How the items are linked:
Mez j Buf
Mez n Kon
Mez x Zoz
Saz j Dal
Saz n Gor
Saz x Vep
Rap j Zib
Rap n Sut
Rap x Rur
Feb j Duz
Feb n Bes
Feb x Vik
Far j Bov
Far n Ker
Far x Dem
Bop j Fol
Bop n Fel
Bop x Des
Nus j Gog
Nus n Puf
Nus x Met
Ges j Bes
Ges n Zit
Ges x Nal
Zif j Nen
Zif n Gog
Zif x Reg
Fol j Kov
Fol n Bas
Fol x Dip
Viz j Met
Viz n Fiv
Viz x Sut
Sur j Vik
Sur n Nal
Sur x Puf
Fop j Tif
Fop n Tul
Fop x Zug
Vap j Ziz
Vap n Duz
Vap x Reb
Vik j Vir
Vik n Zaz
Vik x Far
Puf j Far
Puf n Nek
Puf x Naf
Bor j Pas
Bor n Vep
Bor x Lag
Vuv j Vep
Vuv n Nez
Vuv x Tif
Gog j Mal
Gog n Far
Gog x Kad
Ker j Pir
Ker n Nol
Ker x Mis
Pir j Ved
Pir n Fid
Pir x Fis
Zug j Nol
Zug n Kov
Zug x Vut
Mif j Geb
Mif n Pas
Mif x Mez
Bil j Rap
Bil n Ziz
Bil x Tun
Ven j Zov
Ven n Bil
Ven x Baz
Kif j Zug
Kif n Fol
Kif x Zar
Tul j San
Tul n Kav
Tul x Kov
Nal j Zaz
Nal n Fop
Nal x Nek
Fab j Fiv
Fab n Nor
Fab x Mif
Dip j Bal
Dip n Viz
Dip x Rap
Zam j Saz
Zam n Reg
Zam x Vuv
Tam j Lof
Tam n Ver
Tam x Kav
Vev j Buz
Vev n Pim
Vev x Vap
Dem j Pim
Dem n Mis
Dem x Feb
Zov j Zit
Zov n Rap
Zov x Lem
Gor j Des
Gor n Vev
Gor x Zup
Ziz j Sut
Ziz n Mif
Ziz x Doz
Lof j Vap
Lof n Feb
Lof x Zuf
Ved j Vur
Ved n Zom
Ved x Nor
Pim j Fab
Pim n Fis
Pim x Duz
Vef j Ges
Vef n Zov
Vef x Bav
Fis j Nor
Fis n Saz
Fis x Bor
Bav j Nal
Bav n Lem
Bav x Vur
Vep j Ven
Vep n Zup
Vep x Sof
Mis j Fis
Mis n Zam
Mis x Bes
Nol j Fid
Nol n Zif
Nol x Zam
Naf j Dem
Naf n Kig
Naf x Ver
Bal j Reg
Bal n Met
Bal x Zib
Pas j Vef
Pas n Ven
Pas x Kon
Vur j Nek
Vur n Kif
Vur x Mel
Buz j Viz
Buz n Fab
Buz x Ziz
Rur j Tul
Rur n Diz
Rur x Fol
Fel j Bas
Fel n Zoz
Fel x Buz
San j Nar
San n Zuf
San x Zif
Met j Kad
Met n Naf
Met x Tam
Kon j Bav
Kon n Baz
Kon x Ved
Nor j Mel
Nor n Dal
Nor x Pas
Kov j Zif
Kov n Nus
Kov x Bal
Lem j Fop
Lem n Rur
Lem x Kif
Zar j Vut
Zar n Dip
Zar x Zov
Kad j Vev
Kad n Dem
Kad x Lof
Zup j Bil
Zup n Vap
Zup x Nar
Zoz j Nev
Zoz n Ved
Zoz x Fab
Vir j Mez
Vir n Lag
Vir x Bov
Reb j Doz
Reb n Vir
Reb x Mal
Sut j Tam
Sut n Geb
Sut x Diz
Bas j Nus
Bas n Nev
Bas x Viz
Geb j Ver
Geb n Vef
Geb x Buf
Doz j Diz
Doz n Mez
Doz x Fel
Fiv j Naf
Fiv n Mel
Fiv x Geb
Duz j Mif
Duz n Bor
Duz x Vir
Lag j Kon
Lag n Sof
Lag x Pir
Tun j Rur
Tun n Doz
Tun x Bop
Vut j Zam
Vut n Bal
Vut x Zit
Reg j Gor
Reg n Kad
Reg x Nez
Sof j Baz
Sof n Nar
Sof x Fid
Ver j Feb
Ver n Ges
Ver x Sur
Nek j Ker
Nek n Zug
Nek x Kig
Nen j Bop
Nen n Mal
Nen x Gor
Tif j Sof
Tif n San
Tif x Nol
Zib j Nez
Zib n Tam
Zib x Tul
Buf j Sur
Buf n Bav
Buf x Nev
Diz j Kav
Diz n Buf
Diz x Bas
Bes j Bor
Bes n Vuv
Bes x Zaz
Zuf j Reb
Zuf n Vik
Zuf x Gog
Des j Dip
Des n Buz
Des x Bil
Nev j Puf
Nev n Vur
Nev x Fiv
Fid j Zom
Fid n Nen
Fid x Saz
Bov j Zoz
Bov n Pir
Bov x Pim
Mal j Fel
Mal n Bov
Mal x Vev
Kav j Zuf
Kav n Sur
Kav x Nus
Dal j Zar
Dal n Des
Dal x Ven
Zaz j Lag
Zaz n Tif
Zaz x Ker
Baz j Lem
Baz n Tun
Baz x Zom
Zom j Kif
Zom n Bop
Zom x Dal
Mel j Kig
Mel n Zar
Mel x Vef
Nez j Zup
Nez n Lof
Nez x San
Kig j Mis
Kig n Vut
Kig x Ges
Zit j Vuv
Zit n Zib
Zit x Fop
Nar j Tun
Nar n Reb
Nar x Nen

The rows follow the links: the fewer symbols apart two items are, the more alike their rows tend to be.

Each row is also shifted at random along 7 hidden directions that mean nothing.

Some items, each with a row of numbers:
Fiv -> [ 721   78  -20   67 -236 -114  112 -188 -136  -54 -133  346  296  293   78  132  -51 -224  131  -90  375  -20  -36 -521   85  103  173 -309  -37   77 -124  -75  374   22  101 -221  217   46  303  -53  114  -61  248  -72   81 -107 -207]
Dip -> [-338    5  125  407   29    6  106  106  -39  -10  -23  -61  260 -222   75 -188 -158 -340 -142  279  -42  191 -155 -168  -84   11  -68  227   67   67  388  -34   40 -108  150  -48  313   -9  174  -97   42 -150 -149  152  227 -169 -188]
Vik -> [-245  -24 -135  -32  -94 -212  -99  -44  100 -227 -317  150  411  688  -59  172 -143  350  106 -168  681  -19 -279    0  277   19  122 -712  384   71 -143  129  122  -30 -174  150   17  254  274 -124  -57 -163 -232  155  215  -17 -136]
Lem -> [ -76  -98   19   -7  225 -125 -145  308   97    8   40  -87 -257   15   68   55   77  197 -163  139 -160   68  -56  317   81  -54  120   65   -2   55   58  -45 -226  190 -109  -28  -86  -58 -245   -9  -99   49 -253  192   82    1  -54]
Bal -> [ 327 -111  -23  324   14   36   53   -9  102   90  -88  -93  239 -254  -78 -197   60 -230   65   -2  -91  120 -173   -8   23  178   -3    7   20  -36  177  -10  248  -43  193  -51  171 -124  120 -136  106  -47   83  209  105 -253  -45]
Duz -> [-708  129  114  197 -154  181  276    6 -101  -91  -23  115  110 -208  242 -137 -370 -254  -85  189    6 -176  186 -439 -108 -177 -182  354    1  -60   90  124 -149 -311  195   63  102  232  271  206  -75  -63   83 -246 -127  179  128]
Dem -> [  14   -7 -136  -16  -62 -258 -213  -29  274 -154  -67 -306  -62   99 -161   20  184  436  108 -196  177  174 -108  574  -45  127 -219 -416    1  -59  -61   27   83  155 -311  259  -85  -68  -87   54   55 -160 -260  -55   45   93  171]
Des -> [  90 -167   49  134  209   25 -120  199 -258   35  156 -339   -1 -414   98   11  146   35 -200  305 -240 -183   18   43  105 -171  -75  188  213  276  263 -122 -243   84  266  -10  208   12 -185   48  200  -44 -436  110  130 -203 -166]
Buf -> [-417  118   -8   98 -167  -13  174   10  110  -23 -134  222  -82  -61  266  -55 -118    2   78  -79   77  -62   73 -232  -30   16   51   33 -272  -81  -94   11  182   23   61 -102   53   -2  113   79  -73  -13  239 -176 -140  151   73]
Bil -> [ 265  -50  -33  -11   44   95   -3  132 -177  -19   42  -72  -57 -277  233    8   69   55  -31  -43 -167 -463   68  -32  175 -189   61  177  -25  157   54  -15  -94  -69  281 -127   76    0 -174  -31  191  163  -62  -93 -202 -128  -98]
Tam -> [-412  180  177  509  143 -301 -377  415   83 -183 -216 -285 -190   20  187 -254 -157 -167 -157  704  226  218 -124  348  238 -103  -81  188  197  207  240  150 -271  -15   -5  -17   63 -114   69   79 -185   11 -642  210  209 -110  -36]
Sur -> [-347  319  349 -126   82  -87  122  -10   -3  157 -104  235 -212  416  -76 -223 -385 -590  -79  610  122  832 -155  -34 -200  201   76  201  120 -141    1  -27 -307 -115 -391  -96 -460  -12   67  113 -586 -156   38  -50  308  173   68]
Zit -> [ 181  -43 -228  371  -89  -57  -34   84  394 -121 -178    7   81 -140   19  -72   46  270   54 -426   20 -182  -36  227  118  -11  -65  -38 -269 -237  116  157  369   24  112   38  251 -176  133 -210  147   83  120  164 -172 -109   21]
Mis -> [-608 -157  -79   69 -183  192  326 -207   13 -125  -22  117  531  111 -150   30 -278    9    4 -156  137    8  -27 -504  -88  -53 -241 -215  111 -123   66   93   16 -226    4  238  279  228  467 -105   60 -254   89   33  196  100 -111]
Bes -> [-128 -253  -94 -445 -176  443  532 -276 -245   67   67    9  211  168 -133  188 -204  131  -14 -434 -102   33   15 -370  -88   45  -44 -243  178 -216  -72   79 -224 -350 -279  111 -144   95   51 -182   -3 -200  285 -117  145  128  -54]
Vut -> [ 497 -219   51  526  114   55   70   73  181  185   49 -109  127 -652 -140 -154  -91 -434  -93  196 -323  380 -121   13 -117  198 -129  447   75  -88  326   33  122  -65  198  -26  263 -216  118   67  -11 -141  -62  465  231 -260   -6]
Vev -> [-512 -176 -104 -258 -236  494  516 -360 -318   70   55   34  443 -176   38  -26  -32  -67  128 -400 -122 -366   -1 -685 -166   27 -198 -161  -34  -91   53   -6   59 -264  255   61  105  261  118 -105  253 -224  362 -394  -50   65  -27]
Mel -> [ -77  106  -37  532  -49 -312 -333  285  199 -236  -76  -80 -143 -225  206  -19   61   80  -88  252  118 -193  186   28  123 -187 -174  182 -297  131   37   17  183  278  276   83  431  -56  305  173  117  173 -194   41  -90  114   34]
Puf -> [ 439  -80   78 -632 -100  -52   24 -254 -535   93   67  -12  -69  652 -260  406  119   45   48  -25  276  265  -79 -190  144   90  227 -553  339  107 -365 -141 -220    7 -464 -157 -358  -16 -185 -184  -61  -81  -18  -56  313  -46 -236]
Lof -> [ 430   77  -94  282  -60  -95 -307  104   61  -94 -286 -119   42  -14  136  -71  177  135  172  -87  288 -524   24   78  362 -136   53 -139   29  160  -21  236  202   32  319  -66  138  -88   67    4  156  187 -140  -10 -256  -73   41]
Zov -> [-950  259   77  -35   53  101   43  238  -50 -254   57 -127 -452  123  291  -62  -13  207 -182   88 -139 -362  377  -53   47 -392 -207  321 -484   28   20    3 -345   76  122   24   11  -12   74  -12  -13  356   75 -373 -317  441  -31]
Fis -> [ 783 -252 -233  410 -121 -128 -153   40   65 -153  -77   38  530 -202   21  245   83  151   13 -156  267 -596   31 -410  299 -147   85 -213  185  233  -64   97  381   26  412   52  553  230  359   -5  319   19 -125  314    1 -211 -142]
Mif -> [ 333   44 -275  184 -374  -78  285 -331  345 -152 -160  341  418 -108   79   -9 -137  166  199 -711  214   48 -239  145 -244  243  -11 -387 -139 -323  -24   51  687 -202 -132  -35  264  -31   73  -65  113 -256  323   47  -93 -221  141]
Fol -> [-1018   -41  -148    30     7  -115    46    50   266  -107    91  -194    17   -49   -63   -60    96   396   -65  -314  -142   205  -215   635  -150   125  -184  -216  -125  -128   197   -87    77    48  -205   122   145  -157  -223  -173   154  -168  -106    92    78  -101    10]
Fab -> [  37  -32 -119  131  -99 -172  -70   14   78 -142   21 -130   18 -177   91   62  115  310   28 -152   71  -65  -14  185  -49  -31 -105 -201  -68   61  -68  -58  158  117  -58   88  204   -5  -54  101  188 -158 -176  -51  -15  -10   79]
Far -> [-122 -259   68 -200  -22  286  202 -158 -352  309  144 -163  -63 -409 -139   98  -19 -249    0   58 -293  106  130 -309  -85  139  -21  152  264  -17  -61   39 -221 -191  -59   14 -165  -58  -64  150  -14 -167  -26   18  190  -68  111]

From each start, follow one symbol. Which item do you reach?
Answer with the item's name.
[  23  -59   35 -294  172  -35    2   10  207  129   20  -94 -107  301 -262   20  -12  146  -70  -21  -74  693 -321  521  -90  272  110 -211  109 -186   33  -52 -164   72 -565   82 -368 -127 -248 -116 -285 -163  -52  201  301  -13  -39]
j Tif
[-338  -20   14 -408  -57  161  205 -160 -177  188  174 -209 -447 -216  -12    5  304   84   99 -374 -426   91  113  200 -231  152  -52   32 -289 -142 -104 -124  -23   79 -243 -110 -247 -274 -465   45  119  -41  243 -423 -176   93  130]
j Nus
[ 205 -147  -78  157  -17   50   83   11  144  124 -229  104  280  -38    6  -55  -75  -95   82 -160   72  -58 -191 -150  148  116  204  -74   68  -24   83   77  251  -27  230 -168   75  -52  134 -162   25   11  117  168   50 -188 -127]
j San
[ 503 -114  -24 -512  -69  252  195 -115 -364  160  166 -169 -314 -182   74  147  242  174   64 -326 -370 -225   77  131  -54    2   61  -79  -36   -8 -128  -81 -217  -63 -137 -160 -307 -149 -569  -16  134   -6   78 -353 -158  -13   39]
j Sut
[-255  100 -102  605   79 -300 -336  277  567 -314  -90 -176  145 -199    5 -175 -174  265 -101  138   63   65 -110  753  -59 -101 -229  123   37  -76  338  179  118  -39  -53  315  260   24   35   72    2  -40 -383  393    0 -159  185]
j Ven
[ 110    8  200 -124  -61  281  395  -69 -364  211    6   93 -222 -131   62  -89 -208 -497  -17  250 -200  277  143 -497 -119   20   62  324   74  -68  -10   37 -279 -293 -102 -221 -194 -110    1   63 -195  -98  148 -211  100   67   18]
x Sur
[-541 -141   65 -200  149  341  166   30 -124  152   23  -25   -7   45  -56   11 -151  -78  -86  126 -142  -62   70 -322   36 -105    1  138  150   27    5   73 -376 -109   94  116 -119  176   52  -67 -128   40   42    0   54  169  -52]
j Sof
[-1056    88    16    52    78  -229  -126   251    90  -411   108  -154    89   410    70    -3  -250   474  -306   145   132   132  -177   445    17  -266  -226  -234   115    79   213   -19  -365   -52  -304   268   154   191    -3  -100   -60  -108  -559   165   166    18  -163]
j Zov
[ 263    2  197 -320  -50  205  212 -236 -439  248  200  234   38  -60  -69  107 -124 -560   51  263  -95   18  216 -641 -127   39  137  270  136   75 -171  -85 -133 -225   75 -163 -171  163   56  238 -100  -31  274 -137   31   43   12]
j Zoz
[ 217  237  363 -376  -28  158  297 -185 -340  241  184  101 -278  172  -46 -220  -83 -643   18  363 -244  592   29 -229 -353  250  -17  244 -117  -67    4 -210 -237  -47 -214 -187 -434 -109 -150   70 -272  -96  302 -390  115  136  -15]
x Sut
[ 542  -51  -80 -115  -91  -79  -93 -254   -1    3  -50  264  320  440 -282  218   -5  -11  123 -192  330  -32    9 -278  117   50  148 -384  121   13 -188   54  235   -2  -73   33   43  126  299  -92  -60   63  187  199   70   -4  -84]
x Mis
[ 125 -219   23  237  222  -68 -158  296  -64   28  -12 -100  205 -328  152   59  -25   52 -137  255  -40 -166 -262   70  192  -96  191   72  403  256  192  -11  -87  -27  252  -85  169  102 -102  -28   69  -73 -449  409  178 -345 -208]
j Rur
[-172   25   34 -403 -155  252  222 -182 -267  -25  -16   42 -115  351    0   55  -66   89  131 -164   64 -144  161 -272   29  -68  -22 -125    4  -45 -223   81 -240 -172 -186   54 -239   23    5  -43  -79  -23  213 -401  -97  283   45]
j Duz
[ -52   92 -284  275 -188 -226   31  -44  653 -265  -31   98  -16 -278   -8  -67  -52  462   32 -529  -24  169 -140  728 -275  132 -183 -150 -337 -386   72   47  457   17 -286  220  201 -100  -86   46   14 -149  128   67 -157  -22  253]
j Vef
[ 518  174   85 -161  -40  -11  -48  -81 -252   11   52   76  -98   60  169   29  210 -173  103   58   52 -348  184 -329   52  -99   44   20 -207  194 -135 -117   94  166  317 -180    4   69   16   22  152  178  211 -413 -243  129  -67]
j Viz
[ 250   88   88   82  181  -40 -287  130   98  -16   90 -126 -272  -39 -148 -132  184  -67  -22  343  -72  -91  243  118   73 -137 -170  282 -189   58    5   45  -85  208  180  152   -1  -74  113   65  -25  262    2  -30 -157  206  111]
j Saz
